Below is a small trained network, with its code and all its weights. Each question gives an input and a target symbol and asks what happens when units are switched off, that is, made to give their printed mean instead of their output.

import numpy as np


def w(rows, s, z=0):
    codes = np.array(rows[::2]) - 128.0
    scale = np.full(codes.shape[1], s)
    scale[-1] = z or s
    return codes * scale


def f(y):
    return y / 2 * (1 + np.tanh(0.7978845608 * (y + 0.044715 * y**3)))


def softmax(a):
    e = np.exp(a - a.max(-1, keepdims=True))
    return e / e.sum(-1, keepdims=True)


def log_softmax(a):
    a = a - a.max(-1, keepdims=True)
    return a - np.log(np.exp(a).sum(-1, keepdims=True))


def net(x, mask):
    ids = ['αδηλμσψω'.index(c) for c in x.split()]
    T = len(ids)
    res = E[ids] + P[:T]
    u = 0
    for l in range(2):
        r = res
        for j in range(2):
            rows = slice(3 * j, 3 * j + 3)
            q, k, v = (r @ M[l][rows].T for M in (Q, K, V))
            z = softmax(np.where(np.tri(T) > 0, q @ k.T / 3**0.5, -1e9)) @ v
            o = O[l][rows]
            res = res + np.where(mask[u + j], z, o[:, -1]) @ o[:, :-1]
        u += 2
        y = f(res @ A[l][:, :-1].T + A[l][:, -1])
        res = res + np.where(mask[u : u + 12], y, B[l][:, -1]) @ B[l][:, :-1]
        u += 12
    return log_softmax(res[-1] @ U[:, :-1].T + U[:, -1])


Q, K, V, O, A, B = {}, {}, {}, {}, {}, {}
E = w([
[173,140,68,247,118,175,90,105,146,63,97,202],'α',
[74,155,179,194,80,190,118,92,108,29,205,180],'δ',
[141,222,172,128,176,151,4,96,96,160,67,69],'η',
[27,149,163,57,33,90,105,220,215,133,110,154],'λ',
[227,68,138,150,50,53,147,100,75,179,178,12],'μ',
[57,145,152,170,161,182,188,242,121,217,197,155],'σ',
[1,150,108,134,140,69,82,95,96,65,207,81],'ψ',
[149,195,12,134,184,62,91,154,54,102,103,157],'ω',
],0.0091)
P = w([
[171,162,28,79,59,211,51,226,161,111,253,59],'0',
[150,180,110,131,95,154,50,210,115,85,228,79],'1',
[138,165,135,148,121,112,74,172,123,110,200,101],'2',
[118,160,142,160,116,99,105,147,103,126,165,117],'3',
[96,150,152,167,115,89,126,135,86,132,138,130],'4',
[81,148,158,179,115,79,145,118,74,143,109,135],'5',
[76,136,168,189,116,67,145,112,65,151,94,144],'6',
[72,124,174,207,119,53,147,120,54,156,77,154],'7',
[70,118,177,209,119,43,146,108,47,162,74,171],'8',
],0.0046)
Q[0] = w([
[52,143,203,137,109,130,118,70,96,48,195,110],'L0H0',
[103,204,131,124,134,21,78,208,68,183,136,63],'L0H0',
[73,200,145,152,101,52,82,163,66,143,159,89],'L0H0',
[135,75,95,124,253,197,202,125,121,164,151,105],'L0H1',
[138,90,123,45,129,120,165,141,180,151,71,129],'L0H1',
[134,137,154,185,120,106,143,153,82,173,112,155],'L0H1',
],0.0067)
K[0] = w([
[50,131,239,113,87,162,147,115,128,103,255,103],'L0H0',
[140,108,144,68,129,58,146,139,83,207,99,49],'L0H0',
[122,87,174,71,101,68,145,132,109,184,175,40],'L0H0',
[105,142,131,181,199,186,178,177,114,195,145,162],'L0H1',
[75,138,148,70,105,110,133,200,231,134,89,161],'L0H1',
[157,99,108,139,103,124,153,142,119,161,214,97],'L0H1',
],0.0072)
V[0] = w([
[97,132,200,63,115,151,142,182,149,194,137,104],'L0H0',
[71,203,64,175,148,182,86,119,146,45,106,192],'L0H0',
[253,73,102,207,79,168,134,84,140,77,123,124],'L0H0',
[138,207,86,164,185,164,56,86,87,34,92,172],'L0H1',
[205,82,139,156,129,57,146,45,42,147,142,75],'L0H1',
[225,74,128,137,113,66,102,20,74,77,113,80],'L0H1',
],0.0045)
O[0] = w([
[148,164,66,81,152,137,43,152,189,103,135,124,143],'L0H0',
[141,151,161,224,106,88,132,108,126,75,152,137,4],'L0H0',
[113,66,164,82,158,61,124,91,2,195,87,140,169],'L0H0',
[158,206,39,161,143,176,86,208,242,92,166,54,118],'L0H1',
[124,107,88,137,149,206,186,125,102,133,91,160,215],'L0H1',
[109,100,88,107,112,246,169,118,152,137,78,152,162],'L0H1',
],0.0054,0.0016)
A[0] = w([
[67,132,209,66,128,127,128,158,127,168,121,162,208],'L0N0',
[117,143,108,157,109,141,139,147,187,92,151,107,111],'L0N1',
[145,90,171,123,73,80,141,145,99,156,192,94,239],'L0N2',
[49,102,159,128,143,176,193,50,80,121,56,228,183],'L0N3',
[94,112,168,131,165,146,162,121,87,156,54,207,194],'L0N4',
[79,167,179,202,129,85,130,140,121,80,166,157,252],'L0N5',
[93,126,179,106,81,83,120,152,141,141,139,171,199],'L0N6',
[166,176,82,68,172,119,19,106,105,120,115,72,238],'L0N7',
[176,105,128,145,118,128,160,116,100,151,107,97,229],'L0N8',
[111,155,105,117,102,254,149,194,198,133,150,143,201],'L0N9',
[132,129,51,118,185,103,160,175,84,152,113,196,243],'L0N10',
[168,106,106,116,93,125,142,120,107,139,174,89,179],'L0N11',
],0.0074,0.0022)
B[0] = w([
[81,142,157,136,145,121,134,95,106,84,109,171,186],'L0N0',
[177,157,99,146,136,142,143,134,131,125,151,172,151],'L0N1',
[141,117,180,132,86,102,146,144,89,166,139,133,223],'L0N2',
[88,88,144,137,164,210,108,31,83,100,154,118,201],'L0N3',
[102,111,138,139,173,165,134,72,74,128,113,169,187],'L0N4',
[108,139,143,210,123,66,183,132,116,159,190,123,253],'L0N5',
[98,128,155,145,110,78,163,96,115,94,123,155,174],'L0N6',
[137,178,101,101,136,137,35,148,126,127,109,68,217],'L0N7',
[162,114,150,141,96,121,149,129,101,172,107,127,178],'L0N8',
[147,205,46,126,153,255,43,150,250,9,147,185,165],'L0N9',
[126,134,63,119,165,111,147,127,86,157,135,155,198],'L0N10',
[164,118,133,128,90,108,124,167,114,155,141,123,169],'L0N11',
],0.0074,0.0051)
Q[1] = w([
[130,217,133,155,118,130,103,173,144,105,203,112],'L1H0',
[129,218,113,152,145,100,98,175,119,126,158,131],'L1H0',
[108,44,145,124,145,162,156,60,107,132,99,154],'L1H0',
[186,161,134,169,196,174,126,136,149,130,120,140],'L1H1',
[130,143,86,188,123,163,147,133,106,80,254,168],'L1H1',
[133,130,14,42,166,49,157,171,55,137,165,119],'L1H1',
],0.0066)
K[1] = w([
[49,167,114,152,207,253,48,66,158,31,191,192],'L1H0',
[71,145,45,80,226,164,61,115,92,91,86,168],'L1H0',
[159,90,192,162,84,98,235,99,110,166,120,118],'L1H0',
[96,190,97,133,229,199,114,121,141,128,109,138],'L1H1',
[85,93,71,176,147,167,195,95,173,80,198,204],'L1H1',
[136,119,43,104,137,53,147,165,53,117,177,109],'L1H1',
],0.0064)
V[1] = w([
[17,168,121,189,234,213,159,33,170,60,105,202],'L1H0',
[28,196,83,191,251,121,93,62,151,66,105,210],'L1H0',
[56,191,110,152,252,45,109,104,128,71,50,204],'L1H0',
[210,174,58,99,95,193,8,183,83,173,108,60],'L1H1',
[135,76,199,187,83,62,243,154,86,193,179,164],'L1H1',
[135,170,120,38,147,233,5,133,119,135,111,46],'L1H1',
],0.0029)
O[1] = w([
[100,49,167,61,126,206,112,90,35,113,143,155,2],'L1H0',
[63,12,149,55,184,164,152,67,26,148,110,163,39],'L1H0',
[133,65,149,62,155,137,135,89,32,177,67,158,55],'L1H0',
[69,91,139,154,180,15,187,105,86,134,50,115,159],'L1H1',
[100,145,68,71,215,175,31,174,181,30,93,136,163],'L1H1',
[114,40,188,206,130,81,253,69,45,137,109,156,120],'L1H1',
],0.0032,0.0085)
A[1] = w([
[146,147,63,131,145,175,101,127,184,74,115,132,122],'L1N0',
[115,114,135,93,181,175,157,133,35,195,119,198,115],'L1N1',
[142,75,204,121,156,223,79,51,56,153,72,126,138],'L1N2',
[107,121,133,178,196,135,139,103,45,135,139,115,247],'L1N3',
[142,162,50,91,166,176,6,184,210,77,139,115,58],'L1N4',
[62,84,199,121,173,160,141,94,60,139,159,113,226],'L1N5',
[92,78,254,95,85,155,131,83,114,77,126,169,73],'L1N6',
[100,148,188,143,78,126,97,138,169,72,178,143,137],'L1N7',
[163,164,128,141,101,97,91,151,202,153,116,31,76],'L1N8',
[93,169,94,101,164,79,88,151,182,117,105,101,91],'L1N9',
[79,87,109,55,152,87,139,115,84,89,79,134,184],'L1N10',
[84,77,85,108,155,126,91,60,58,121,134,96,122],'L1N11',
],0.0075,0.0016)
B[1] = w([
[89,150,127,71,145,163,58,177,177,82,105,171,164],'L1N0',
[158,150,148,86,169,145,100,97,76,205,133,230,162],'L1N1',
[209,234,123,152,181,129,183,209,152,62,80,104,158],'L1N2',
[158,107,129,147,74,110,135,127,132,224,180,101,229],'L1N3',
[69,152,101,3,203,254,41,162,173,7,62,219,191],'L1N4',
[104,122,218,40,19,215,75,206,145,96,122,97,168],'L1N5',
[158,75,122,136,179,156,238,71,44,55,125,90,142],'L1N6',
[233,91,79,159,160,103,186,98,117,182,117,79,234],'L1N7',
[82,145,98,117,182,140,129,52,109,90,156,193,254],'L1N8',
[142,163,80,161,118,140,124,114,158,116,190,101,188],'L1N9',
[100,14,115,79,187,113,121,114,188,99,31,111,144],'L1N10',
[162,86,75,113,127,177,74,168,221,147,118,90,163],'L1N11',
],0.0062,0.0069)
U = w([
[105,196,69,116,165,177,70,140,183,49,119,182,182],'α',
[177,160,120,254,86,33,190,104,91,209,160,75,240],'δ',
[197,161,194,93,131,143,122,221,158,127,53,77,41],'η',
[73,63,162,109,198,88,186,120,90,41,53,143,177],'λ',
[63,25,126,100,30,150,52,173,194,139,150,58,102],'μ',
[76,153,206,59,88,139,92,122,61,157,157,233,73],'σ',
[195,34,79,83,202,134,115,70,136,183,124,156,33],'ψ',
[178,101,120,94,123,200,185,112,74,81,161,75,3],'ω',
],0.0048,0.0028)

Each question gives the input, a string of symbols that net reads in full, and the target symbol t.
The units are the heads (3 rows each of Q, K, V and O) and the neurons (one row each of A and B). Each row of codes is followed by its name. A weight is (code - 128) times the scale printed after its matrix; where a second scale follows, it is the last column's (O, A, B and U).
mask holds one flag per unit, layer by layer, with each layer's heads first. A switched-off unit (its flag False) gives its mean, the last column of its rows in O or B, instead of its output. The means were averaged over made-up inputs and are rounded, as every weight is.
A unit's drop is (log p(t) with every unit on - log p(t) with that unit switched off) / (log p(t) with every unit on - log p(t) with every unit switched off).
most important unit: the unit with the biggest drop
k most important neurons of layer l: the k neurons of layer l with the biggest drops, biggest first
heads that matter: for each layer, one digit per head in row order, 1 if its drop is at least 0.15 and else 0, layers parted by /
drop of u: that unit's drop, to one decimal
input λ δ μ δ, target ω: heads that matter : 00 / 10
input α ω α, target δ: most important unit : L1H0
input ψ λ σ σ ψ, target δ: heads that matter : 11 / 10
input δ ω σ δ, target δ: heads that matter : 01 / 10
input μ ψ ψ ψ, target μ: heads that matter : 01 / 10
input ω μ λ ψ ψ ω α ψ, target μ: heads that matter : 00 / 10
input λ η δ μ δ μ ω σ, target α: 2 most important neurons of layer 0 : (L0N9; L0N5)
input η σ μ λ μ ω η, target δ: heads that matter : 01 / 11
input μ ψ σ, target σ: 2 most important neurons of layer 1 : (L1N1; L1N5)
input η η λ λ, target δ: heads that matter : 01 / 10
input α ω δ ψ ω ψ ω δ, target δ: 2 most important neurons of layer 1 : (L1N7; L1N4)
input ω η λ σ σ η η λ, target δ: heads that matter : 11 / 10
input ψ ω α α ψ ψ, target δ: heads that matter : 10 / 10
input λ α μ α σ ω ω σ δ, target ω: heads that matter : 10 / 10
input μ η λ, target λ: 2 most important neurons of layer 0 : (L0N0; L0N6)
input ω ω ω μ ψ μ σ λ, target α: 4 most important neurons of layer 0 : (L0N9; L0N2; L0N8; L0N11)
input σ η ψ ψ σ, target δ: 2 most important neurons of layer 1 : (L1N4; L1N7)
input δ η σ, target α: heads that matter : 10 / 01
input σ ψ σ ψ μ λ ω, target ψ: heads that matter : 00 / 10
input σ λ ω δ η ω α ω, target δ: heads that matter : 11 / 11
input δ α σ α ω λ ω α, target δ: 2 most important neurons of layer 0 : (L0N9; L0N5)
input α α α η σ σ λ, target α: heads that matter : 11 / 01
input σ σ σ, target δ: heads that matter : 01 / 10
input ω μ ψ λ λ η, target η: 2 most important neurons of layer 0 : (L0N7; L0N5)
input σ ω σ η λ η, target δ: 2 most important neurons of layer 1 : (L1N4; L1N0)
input μ η σ η δ δ ψ λ, target λ: most important neuron of layer 1 : (L1N6)
input α ω μ ψ λ η ω, target ψ: drop of L1H0 : 0.7
input λ μ δ η, target η: drop of L1N2 : 0.7
input η ω δ ω η η ω ω ω, target δ: drop of L0N3 : 0.1
input η ω σ α σ σ ψ, target α: drop of L0N2 : 0.0
